Below is a small trained network, with its code and all its weights. Each question gives an input and a class and asks what happens when units are switched off, that is, made to give their printed mean instead of their output.

import numpy as np


def w(rows, s, z=0):
    codes = np.array(rows[::2]) - 128.0
    scale = np.full(codes.shape[1], s)
    scale[-1] = z or s
    return codes * scale


def f(y):
    return np.maximum(y, 0)


def log_softmax(a):
    a = a - a.max(-1, keepdims=True)
    return a - np.log(np.exp(a).sum(-1, keepdims=True))


def net(x, mask):
    res = np.array(x, float).reshape(1, 5) / 4 @ E
    y = f(res @ A[0][:, :-1].T + A[0][:, -1])
    res = res + np.where(mask, y, B[0][:, -1]) @ B[0][:, :-1]
    return log_softmax(res[-1] @ U[:, :-1].T + U[:, -1])


A, B = {}, {}
E = w([
[138,2,11,115,145,166],'x0',
[167,64,192,19,45,39],'x1',
[69,97,192,16,189,214],'x2',
[157,143,126,98,135,145],'x3',
[145,136,127,109,131,140],'x4',
],0.0086)
A[0] = w([
[141,206,136,151,120,156,155],'N0',
[104,224,165,179,174,152,193],'N1',
[204,142,75,185,132,151,206],'N2',
[151,110,128,126,2,108,148],'N3',
[179,171,163,147,78,100,161],'N4',
[151,108,51,139,143,177,161],'N5',
[150,132,81,180,103,106,250],'N6',
[127,164,214,22,116,114,185],'N7',
[167,31,136,119,103,109,110],'N8',
[87,89,95,123,198,195,153],'N9',
[184,179,149,115,40,61,217],'N10',
[51,120,168,79,114,140,199],'N11',
[143,62,82,102,79,118,132],'N12',
[150,147,178,105,52,98,169],'N13',
[160,167,104,155,68,61,254],'N14',
[107,186,184,195,141,172,162],'N15',
[116,97,164,116,162,184,175],'N16',
[88,77,137,129,165,169,151],'N17',
[170,167,109,120,43,120,132],'N18',
[106,133,59,101,180,175,204],'N19',
[125,178,176,155,166,128,167],'N20',
[87,133,192,84,116,149,171],'N21',
[155,155,69,209,108,147,236],'N22',
],0.0089,0.0029)
B[0] = w([
[157,151,57,107,146,178,197],'N0',
[190,84,84,12,171,230,253],'N1',
[198,92,108,200,106,69,219],'N2',
[139,183,96,75,90,180,209],'N3',
[80,193,78,123,96,146,209],'N4',
[133,119,40,184,66,73,214],'N5',
[228,101,119,150,71,158,220],'N6',
[73,144,199,120,140,114,254],'N7',
[178,101,131,54,192,222,190],'N8',
[28,141,37,146,98,47,234],'N9',
[105,201,105,86,78,130,252],'N10',
[105,143,178,94,175,135,208],'N11',
[208,42,92,87,161,198,194],'N12',
[63,169,165,118,68,124,220],'N13',
[131,169,44,145,27,200,240],'N14',
[184,61,99,51,164,228,228],'N15',
[53,159,143,86,120,84,198],'N16',
[74,158,60,89,149,146,192],'N17',
[94,116,67,87,84,104,185],'N18',
[61,149,1,171,145,19,225],'N19',
[149,119,156,108,147,202,204],'N20',
[106,141,210,94,175,139,209],'N21',
[193,114,88,185,110,120,241],'N22',
],0.0058,0.0081)
U = w([
[222,106,110,116,81,228,227],'0',
[8,199,66,131,41,110,169],'1',
[117,72,124,68,255,195,171],'2',
[63,157,219,116,121,134,9],'3',
[194,90,102,220,106,61,28],'4',
],0.0067,0.0015)

Each question gives the input, the list of numbers given to net, and the class t.
The units are the neurons (one row each of A and B). Each row of codes is followed by its name. A weight is (code - 128) times the scale printed after its matrix; where a second scale follows, it is the last column's (A, B and U).
mask holds one flag per neuron, in row order. A switched-off neuron (its flag False) gives its mean, the last column of its row in B, instead of its output. The means were averaged over made-up inputs and are rounded, as every weight is.
A unit's drop is (log p(t) with every unit on - log p(t) with that unit switched off) / (log p(t) with every unit on - log p(t) with every unit switched off).
The circuit of an input: a set's keep is (log p(t) with only the set's units on - log p(t) with every unit switched off) / (log p(t) with every unit on - log p(t) with every unit switched off). Starting from the 12 units with the biggest drops (on a tie, the unit counted first), units are removed one at a time, each time the one whose removal leaves the highest keep (on an exact tie, the one counted first), for as long as the keep stays at least 0.8.
circuit, biggest first: the units of the circuit, biggest drop first
most important unit: the unit with the biggest drop
top k neurons: the k neurons with the biggest drops, biggest first
drop when u is switched off: that unit's drop, to one decimal
input [-4,-1,-3,8,-2], class 0: circuit, biggest first -> N9, N19
input [1,-2,-6,-3,-5], class 4: circuit, biggest first -> N2, N22
input [2,2,2,6,-2], class 2: circuit, biggest first -> N14, N10, N6
input [-8,0,8,3,-4], class 2: most important unit -> N1
input [4,2,1,0,-6], class 2: top 2 neurons -> N14, N8
input [2,-2,-7,0,-8], class 4: circuit, biggest first -> N2, N22
input [-2,-5,1,8,1], class 2: circuit, biggest first -> N14, N1
input [2,0,4,2,-2], class 1: top 3 neurons -> N1, N15, N9
input [2,-1,7,-8,-1], class 1: top 2 neurons -> N9, N1
input [2,-7,6,-7,-2], class 1: top 2 neurons -> N9, N19
input [7,-4,-1,-5,5], class 4: drop when N2 is switched off -> 0.1
input [2,4,-8,-8,0], class 0: drop when N12 is switched off -> 0.2
input [3,-8,2,4,-4], class 1: drop when N19 is switched off -> 0.3
input [-4,8,-1,8,7], class 1: most important unit -> N10
input [6,0,-7,8,-7], class 4: drop when N3 is switched off -> -0.1
